In the rows, 128 means zero.
Known rows:
fuzok: [160 138 118 137 155 138 125 115 114 105 108 138 141 127 120 107 111 138
 146 138 136 111 132 130 121 151 124 156 129 114 123 144 118 118 140 114
 130 144 129 134 169]
vastal: [168 108  92 122 141 140  81 123 198 123 160 147 102 146  97 135 159 152
 164 126  93 149 106 107 169 117  96 199  95 147 107 129  85  86 163 161
 112  74 150 153 146]
dide: [122 148 118 116 153 130 125 109 124 117 104 150 110 111 120 111  96 137
 119 118 155 149 141 136  97 137 130 159 131 143 118 109 142 123 124  92
 147 120 112 144 161]
grelustek: [145 154  90 124 154 124 122 114 120 145  96 140 156 130 106 114  98 126
 146 147 134  92 122 111 116 155 116 142 117 101 121 146 106 128 141 104
 140 146 138 128 153]
lopel: [112 146 116 122 148 129 114 102 124 124 102 144 107 105 126 115  89 132
 118 123 159 160 134 138  94 144 133 155 128 135 121 117 141 129 123  92
 146 120 109 135 164]
plifle: [142 115 117 161 144 107  95 104  95 130 132 123  94 116 134 100 133 130
 121 126 147 125 140 137 142 167  93 141 121 132 107 114  91 141 101 113
 134 136 124 131 149]
skodem: [156 144 105 156 155 146 150  94 124 138 147 121  84 139 100  97  63 119
  85 117 142 113 144 132 149 131 175 141 168 133 113 131 146 176 136 117
 115 126 122 149 162]
stidri: [154 139  98 145 134 110 134  95 122 138 127 112  82 115 117 102  92 102
 105  76 156 158 137 125 174 153 133 152 125 122  96 111 130 159  96 123
 123 116 129 151 140]
zeka: [152 142  95 140 129 139  89 109 180 120 184 134  81 145  97 137 156 139
 135 115 122 159 119 102 129 142 105 179  99 132 111 123 100 102 138 152
 117  82 148 152 138]
truko: [168 129 120 130 129 103 128 120  89 118 110 129 140 127 115 104 123 138
 129 119 106 108 126 127 172 158  89 179 106 133 136 119 127  99 126 145
 123 129 138 161 147]
zafis: [156 129  99 155 165 184  95 118 171 135 186 143 119 142 106 142 145 150
 150 149 124 141 129  82  82 144 120 180  93 121 121 147 113  86 161 149
 118 116 141 155 165]
drodur: [148 170 147 132 127 166  63 127 178 159 149 169 135 139 106 158 127 184
 135  90 122 208 119 133  46 146 102 188  75 126 111 124 123 136 128  78
 113  71 165 157 173]
stabones: [ 80 141 120 131 126  78  83  94  96 137  97 162 118 102 157 110  86 126
 105 137 160 184 111 140 138 152  69 197  84 138 161 122 155 111 118 126
 150 117 124 156 156]
mivalo: [135 143 108 149 152 148 118 105 116 122 117 125 123 148 129 110  91 137
 121 129 126 117 136 146 126 136 148 148 149 122 134 139 136 146 141 106
 132 139 122 152 167]
pavor: [112  98 112 118 174 147 100 118 144 151  81 140 105 117 143 112  68 152
 129 127 115 155 128 165 143  99 147 165 147 167 113 124 131 151 154  79
 142 107 110 148 176]
klufo: [180 127 126 153 118 112 128 100 113 121 135 116 113 118  91 100 109 118
 109 147 117 121 110 129 167 171 111 151 140 111 118 137  95 143 130 141
 105 129 127 118 145]
stistas: [125 164  68 130 155 128 111 114 120 168  96 133 157 158 109 123  86 130
 135 147 113  67 119 119 123 144 127 134 126 105 140 154 110 146 151  93
 145 150 142 142 145]
gralefem: [153 143 114 133 154 136 130 104 120 108 114 139 126 124 117 104 102 131
 134 128 150 126 140 129 120 147 132 158 136 119 114 131 127 129 133 114
 135 135 123 139 164]

Facts:
babre Δ:moku γ:125
biskotuk Δ:plufol γ:56 Ω:staflak bosu
bodre Δ:pefin γ:56 Ω:dabi loskopi
boflirol Δ:bugrugis γ:922 Ω:stula
bosu Δ:pasen γ:62 Ω:stabones
bradadral Δ:drudrel γ:125 Ω:pefin
brebru τ:droplil todru moklim loskopi Δ:skople γ:56
breflan τ:fodotek foflok Δ:skupi γ:500
brigutrom γ:125 Ω:droplil
brimigror Δ:pasas γ:253 Ω:vusa ladra
bropaklar Δ:budrol γ:253
broplo Δ:skozitik γ:922 Ω:vusa dabi klopi
brorel Δ:stistas γ:56
budrol γ:125
bufumil Δ:pavor γ:56
bugrugis γ:56 Ω:pasas vusa skozitik lopel
busas Δ:trebeduk γ:253
dabi τ:gralefem bufumil nobrok kleker Δ:kliplol γ:125 Ω:trutrir
dabires τ:plufol rufol bufumil kleker Δ:pasen γ:62
dide Δ:pasen γ:500
dimir Δ:notrin γ:665
dogral Δ:stistas γ:125
dradru Δ:pavor γ:56 Ω:drudrel fuskan
drita Δ:skople γ:56 Ω:duvi
drodur τ:stidri ruta skupus fuskan trastin moku Δ:brigutrom γ:125
droflem γ:500 Ω:zeka
droplil Δ:plufol γ:500 Ω:fliplu lopel
drostagrom Δ:rapluk γ:500 Ω:loskopi
drudrel γ:125
drumiren Δ:droflem γ:922
druzezas Δ:kliplol γ:125
dudul Δ:tudram γ:125 Ω:bugrugis
duple Δ:skupi γ:125 Ω:breflan morim
duvi Δ:pasen γ:62 Ω:pasas rufol
febron Δ:flotra γ:253 Ω:stidri stabones moklim
flabru Δ:grobra γ:56
flaple Δ:skupi γ:253
fleflizin τ:boflirol pleplar Δ:stistas γ:500
fligor τ:febron babre Δ:brigutrom γ:62
fliplu Δ:skople γ:665
flitril Δ:moku γ:56 Ω:todru
flotra τ:vokir sopal ladra γ:500
fodotek γ:500
foflok Δ:kupir γ:125 Ω:fodotek pletun ladra
fula Δ:trebeduk γ:125
fuskan Δ:kupir γ:62 Ω:fliplu
fuzok Δ:pizi γ:56
gare γ:500 Ω:dabi
gedi Δ:pasas γ:500
gralefem Δ:pleles γ:253
grasofle Δ:moku γ:500 Ω:skeflos plufol
grelustek Δ:stistas γ:56
grobra γ:500
groflur τ:grobra dide notrin zubral zibu vustum Δ:stistas γ:56
gruske Δ:plufol γ:125 Ω:skupi droplil
gulol τ:staflak fula dudul drita trebeduk moku klufo Δ:skople γ:56 Ω:stusel
kebris τ:brigutrom nilu Δ:mivalo γ:253
kiklo Δ:skodem γ:500 Ω:studre bugrugis
kivu Δ:bugrugis γ:253
kleker Δ:veflomas γ:56 Ω:moklim klopi
kliplol γ:125
kliplur τ:drudrel kivu grobra moklim nilu bradadral zegrel γ:62 Ω:pligam
klopi Δ:grobra γ:253 Ω:peskul bosu
klufo Δ:tudram γ:665 Ω:todru skozitik
klugin Δ:pleles γ:253
kone τ:pasas pasen brorel moskal Δ:skesku γ:62
konos τ:kiklo skesku moskal Δ:skodem γ:253
kupir γ:500 Ω:fodotek
ladra γ:125
lifi τ:duple Δ:fodotek γ:665 Ω:foflok
lilil Δ:flotra γ:665
lopel Δ:rapluk γ:500
loskopi Δ:drudrel γ:125
mabriskis Δ:stistas γ:500 Ω:breflan rokal
meda τ:ruta vibra drita moku Δ:stuskul γ:665
mivalo γ:253
moklim Δ:skople γ:56
moku γ:125
moli γ:500
morim τ:skiverer pleklon Δ:gare γ:62
moskal γ:500
nadilil Δ:budrol γ:56
nebrim Δ:kupir γ:125
nilu Δ:skople γ:56
nobrok Δ:notrin γ:253
nosi Δ:bugrugis γ:500
notrin γ:56
pasas γ:56 Ω:notrin
pasen γ:665
pavor γ:500
pefin τ:babre nilu γ:56 Ω:rafem
peskul Δ:pleles γ:500 Ω:ladra
pizi γ:56
pleklon Δ:mivalo γ:62
pleles γ:125
pleplar Δ:pleles γ:253
pletun τ:pasas Δ:fodotek γ:62 Ω:lopel
plifle Δ:bugrugis γ:253 Ω:ladra
pligam Δ:tudram γ:56 Ω:trastin bosu
plobizen Δ:plufol γ:500 Ω:peskul
plufol γ:62 Ω:kiklo tiflur
poflir Δ:troti γ:56 Ω:nebrim
pomun τ:vutor Δ:drudrel γ:500
pures τ:skibis drita Δ:pavor γ:253
puzezur τ:vame Δ:veflomas γ:253 Ω:rafem skeflos
radre τ:skogres febron Δ:stuskul γ:56
rafem Δ:brigutrom γ:62
rapluk γ:56
rastus Δ:drudrel γ:56 Ω:peskul fuzok
redulur Δ:moku γ:500
rokal τ:vibra Δ:moli γ:62 Ω:dabi bradadral
rufol Δ:zegrel γ:56
rugak Δ:troti γ:56
rurik τ:tudram fuskan skozitik Δ:skesku γ:253 Ω:stidri
ruta γ:922
sesem τ:skeflos ladra moskal Δ:stistas γ:56 Ω:tovo
skeflos Δ:drudrel γ:500
skesku γ:62 Ω:pasas rastus
skibis Δ:flotra γ:56
skiverer Δ:skodem γ:500 Ω:rurik ladra
skodem γ:62
skogres Δ:pavor γ:125
skople γ:253
skozitik γ:125
skupi γ:253 Ω:stabones
skupus Δ:skozitik γ:500
soflem Δ:pavor γ:253
sopal Δ:tudram γ:922
stabones Δ:kliplol γ:125 Ω:fliplu
staflak Δ:skesku γ:125
statu τ:rapluk mabriskis dide todru brorel trepan druzezas Δ:stuskul γ:922
stidri Δ:pasas γ:922 Ω:flotra
stiflus Δ:grobra γ:500 Ω:moklim
stistas γ:56
studre τ:ruta zeskal redulur trepan Δ:moku γ:500 Ω:stabones
stula Δ:notrin γ:253 Ω:notrin
stusel Δ:kliplur γ:500 Ω:gedi
stuskul γ:125 Ω:kiklo
tiflur Δ:brigutrom γ:500 Ω:lifi vastal
todru Δ:pavor γ:56
tovo Δ:moku γ:665 Ω:peskul
trastin Δ:budrol γ:665 Ω:truko
trebeduk γ:56
trepan Δ:pasas γ:125
tritril τ:stiflus bosu Δ:stuskul γ:665
troti γ:56
truko Δ:budrol γ:56 Ω:bosu
trutrir Δ:skople γ:125 Ω:fodotek flotra skesku
tudram γ:500
vame Δ:plufol γ:125 Ω:pasas
vastal τ:druzezas Δ:pavor γ:56 Ω:pasas dabi bosu gedi
veflomas γ:500 Ω:plufol
vibra Δ:drudrel γ:500
vokir Δ:kliplur γ:125 Ω:rokal
vovas Δ:flotra γ:253 Ω:skiverer bugrugis vastal
vusa τ:budrol nilu Δ:stuskul γ:665 Ω:ladra
vustum Δ:stistas γ:56
vutor Δ:grobra γ:56
zafis τ:budrol zubin vustum duple Δ:ruta γ:56
zegrel γ:62 Ω:vusa plobizen
zeka τ:soflem nobrok fuzok klopi Δ:pleles γ:253 Ω:skesku
zeskal Δ:stistas γ:56
zibu Δ:pasen γ:500 Ω:droplil vusa trutrir
zubin Δ:kliplol γ:500
zubral Δ:skesku γ:500 Ω:zegrel

Rows:
No name comes twice in this set of rows, the named rows included.
[167 137 101 138 125 113 157  92 132 122 139 102  67 108  85 102  93  95
  88 101 140 135 128 118 178 156 145 143 150 132  95 109 124 152 111 135
 111 110 114 133 127]	duvi
[152 132 111 137 132 108 110 106 111 106 118 128 122 130 120 106 130 129
 133 131 123 119 120 131 159 158  94 164 117 124 128 126 103 110 124 139
 132 131 134 140 145]	kleker
[124 131  93 157 118 117  88  91 117 103 116  92 111 142 135 119 128 121
 123 140 104 130 109 160 155 159 119 142 134 111 140 141  93 139 130 127
 131 131 118 131 140]	bugrugis
[190 130 132 146 117 108 139 110 105 125 131 122 119 120  86 100 107 127
 106 136 107 106 114 126 181 172 108 164 130 121 119 129 109 135 128 144
  99 125 137 133 145]	trastin
[186 143 119 158 150 167 113 107 176 129 204 156 105 146  71 122 127 147
 131 161 129 125 128  85 107 147 127 176 122 118 108 149 103 122 168 154
  96 110 151 132 164]	tritril
[102 154  79 100 133  90 112 112 127 156  96 137 103 114 109 127 102 117
 110 108 138 123 115 121 129 148 103 142 108 143 120  99 116 126 108  93
 152 106 122 139 122]	mabriskis
[ 89 128 106 131 158 165  99 115 106 136 102 114 127 122 151 137 101 149
 110 129 112 145 131 140  80 139 141 157 123 147 153 116 156 105 135  88
 151 131  96 168 163]	budrol
[145 133 103 133 122 114 121 104 120 108 109 111 108 118 118 116 119 119
 121 112 122 139 117 135 152 159 116 152 127 121 119 120 113 120 120 126
 128 120 117 136 139]	stula
[173 154 105 154 164 162 132 101 190 140 214 161  63 143  70 115 106 131
 114 115 164 144 149  81 114 123 149 172 128 138  88 129 128 140 146 148
 105  87 149 152 160]	dabires
[102 139 108 106 125 100  97 111 116 107  89 132 106 111 134 125 128 136
 124 111 132 155 118 148 118 147  95 164 111 147 136  98 124  98 111  99
 153 107 110 144 141]	vokir
[102 123 114 125 157 162 117 116 104 133 101 117 138  91 140 134 109 137
 117 130 130 163 138 115  67 158 124 161 107 137 131 107 151  87 126  94
 151 134  86 156 160]	babre
[238 171 177 179 111 176  91 117 189 174 195 156 148 150  51 138 109 172
 119 116 103 188 103 120  94 176 118 182  96  84  86 167  92 192 140 112
  54  81 197 133 178]	meda
[116 139 108 158 129  98  95  92  93 136 126 131 115 142 144 103  82 120
  98 134 126 140 119 145 179 147 103 178 116 127 158 141 145 139 132 147
 128 130 136 161 156]	skupi
[169 125 122 145 132 112 120 115  88 110 119 117 129 126 120 105 145 141
 132 121 113 107 135 133 151 164  89 160 118 134 117 111 101 108 113 129
 128 136 128 146 144]	rastus

The same things again, as new rows of numbers:
Known rows:
klufo: [139 130 169 204 165  90 141 115 139 143 136 158  62]
tudram: [145 133 147 149 120 112 191 116 168 139 171 145  79]
pasen: [115 206 138 165 121  80 178 126 145 116 160 133  98]
redulur: [128 129 135 168 115 109 173 115 186 172 151 150  84]
lifi: [124 191 135 175  96 112  94 163 129 110 137 165  89]
brimigror: [122 135 174 150 156 142 119 158 120 111  97 122 126]
fligor: [149 185 141 159  95 151 143 181 125 148 113  89 116]
grelustek: [120 167 140 123 150 133 168 172 131 163 110 101 106]
klopi: [128 128 160 134 179 140 117 153 103 125 136 128 159]
peskul: [127 132 115 140 110 141 117 162 139 141 182 171  99]
dabi: [194 167 143 109 118 165  99 170  49 139 103 136 132]
vustum: [ 57 176 137 142 131 115 160 150 153 184 109  88 129]
skogres: [135 167 120 155 150 117 158 128 117 149 113  72 156]
skeflos: [121 132 118 132  99  95 146 157 132 163 164 165 119]
plifle: [131 143 180 143 152 141 120 153 131 111 104 120 131]
dradru: [140 138 134 170 171 136 145 170 142 112 125  85 111]
flotra: [161 157 118 109  81 166 133 169 140  99 173 155  78]
moklim: [ 81 191 154 148 116 151 115 125 180 164 156 124 169]

Rows:
No name comes twice in this set of rows, the named rows included.
[146 159 185 153 124 164 117 136  90 143 110 133 149]	trutrir
[135 170 137 183 138 108 119 156 117 131 155 157  95]	tovo
[120  78 154 163 101 189 146 161 110 126 118 120 125]	broplo
[132 212 147 165  63 185 130 162 141  75 105  61  89]	kliplur
[105 176 145  96 151 142 199 155 114 142 123 104  76]	stistas
[ 91 167 145 148  77 112 127 107 112 150  74 104 163]	bradadral
[188 154 157 115 135 149 112 203  91 118 108 119 130]	zeka
[149 188 204 127 129 140 189 166 138 131 133 112 140]	skople
[144 153 128 139 105 118 194 160 143 121 170 132  92]	moli
[176 150 168 168 166 129 171  85 137 188 108 106 115]	fula
[136 159 150 158 111 173 108 145 120 135 117 114 117]	pletun
[148 202 139 173 145 128 100 171 141 151 198 164 108]	fliplu
[ 95 145 116 167  90 104 166 163 165 152 158 118 118]	zubin
[142 128 182 174 172 155 129  76 120 155 103 122 104]	dudul

